Below are the code and all the weights of a small trained network. Each question names an input and a class and asks about switching units off, where a switched-off unit gives its printed mean instead of its output.

import numpy as np


def w(rows, s, z=0):
    codes = np.array(rows[::2]) - 128.0
    scale = np.full(codes.shape[1], s)
    scale[-1] = z or s
    return codes * scale


def f(y):
    return np.maximum(y, 0)


def log_softmax(a):
    a = a - a.max(-1, keepdims=True)
    return a - np.log(np.exp(a).sum(-1, keepdims=True))


def net(x, mask):
    res = np.array(x, float).reshape(1, 7) / 4 @ E
    y = f(res @ A[0][:, :-1].T + A[0][:, -1])
    res = res + np.where(mask, y, B[0][:, -1]) @ B[0][:, :-1]
    return log_softmax(res[-1] @ U[:, :-1].T + U[:, -1])


A, B = {}, {}
E = w([
[135,154,240,128],'x0',
[190,193,87,69],'x1',
[120,120,129,88],'x2',
[214,16,147,110],'x3',
[171,133,86,255],'x4',
[77,159,174,168],'x5',
[199,188,178,147],'x6',
],0.0098)
A[0] = w([
[89,116,79,138,168],'neuron 0',
[183,130,79,104,162],'neuron 1',
[119,11,112,28,227],'neuron 2',
[68,74,102,99,103],'neuron 3',
[152,243,69,102,166],'neuron 4',
[27,167,62,190,218],'neuron 5',
[166,41,134,95,190],'neuron 6',
[58,98,188,149,252],'neuron 7',
[54,140,105,134,152],'neuron 8',
[130,117,68,186,149],'neuron 9',
[146,178,194,158,228],'neuron 10',
[58,234,27,161,139],'neuron 11',
[95,199,110,127,155],'neuron 12',
],0.011,0.004)
B[0] = w([
[58,22,81,178,184],'neuron 0',
[169,50,70,149,183],'neuron 1',
[143,74,177,47,250],'neuron 2',
[138,122,85,51,182],'neuron 3',
[130,145,86,117,218],'neuron 4',
[57,118,139,181,246],'neuron 5',
[162,114,163,51,209],'neuron 6',
[98,163,197,101,210],'neuron 7',
[71,200,129,96,188],'neuron 8',
[81,63,103,155,195],'neuron 9',
[146,254,143,197,202],'neuron 10',
[120,149,78,130,249],'neuron 11',
[112,178,88,63,189],'neuron 12',
],0.0077,0.012)
U = w([
[190,125,176,73,163],'0',
[149,92,121,222,115],'1',
[137,235,255,116,253],'2',
[223,236,71,151,57],'3',
[40,154,88,146,70],'4',
],0.0099,0.0021)

Each question gives the input, the list of numbers given to net, and the class t.
The units are the neurons (one row each of A and B). Each row of codes is followed by its name. A weight is (code - 128) times the scale printed after its matrix; where a second scale follows, it is the last column's (A, B and U).
mask holds one flag per neuron, in row order. A switched-off neuron (its flag False) gives its mean, the last column of its row in B, instead of its output. The means were averaged over made-up inputs and are rounded, as every weight is.
A unit's drop is (log p(t) with every unit on - log p(t) with that unit switched off) / (log p(t) with every unit on - log p(t) with every unit switched off).
The circuit of an input: a set's keep is (log p(t) with only the set's units on - log p(t) with every unit switched off) / (log p(t) with every unit on - log p(t) with every unit switched off). Starting from the 12 units with the biggest drops (on a tie, the unit counted first), units are removed one at a time, each time the one whose removal leaves the highest keep (on an exact tie, the one counted first), for as long as the keep stays at least 0.8.
circuit, biggest first: the units of the circuit, biggest drop first
most important unit: the unit with the biggest drop
k most important neurons: the k neurons with the biggest drops, biggest first
drop of u: that unit's drop, to one decimal
input [-1,-5,8,-6,-8,-2,1], class 2: circuit, biggest first	(neuron 7; neuron 9)
input [-3,7,7,3,8,-5,-3], class 1: circuit, biggest first	(neuron 1; neuron 9)
input [-3,4,7,-1,-3,-3,-1], class 0: circuit, biggest first	(neuron 2; neuron 5)
input [6,-8,-5,-6,-8,6,-6], class 2: circuit, biggest first	(neuron 7)
input [3,-7,-4,-1,-5,-6,-3], class 0: 2 most important neurons	(neuron 10; neuron 2)
input [4,-4,1,8,1,-1,6], class 2: circuit, biggest first	(neuron 10; neuron 1)
input [-4,0,-1,1,0,7,7], class 3: 2 most important neurons	(neuron 2; neuron 7)
input [4,8,0,3,7,-4,-5], class 1: circuit, biggest first	(neuron 1; neuron 12)
input [-5,2,-6,-7,-2,2,8], class 3: circuit, biggest first	(neuron 10; neuron 4)
input [-8,7,-5,-3,3,-2,0], class 4: circuit, biggest first	(neuron 9; neuron 5)
input [7,7,-1,5,5,0,3], class 3: 3 most important neurons	(neuron 2; neuron 7; neuron 10)
input [-6,-5,-6,6,-4,-2,-4], class 0: drop of neuron 3	0.0
input [7,3,0,1,5,-2,6], class 3: drop of neuron 6	0.1
input [-6,2,-5,2,5,1,-2], class 1: drop of neuron 12	0.1
input [4,-8,-3,4,-5,6,-5], class 2: most important unit	neuron 7
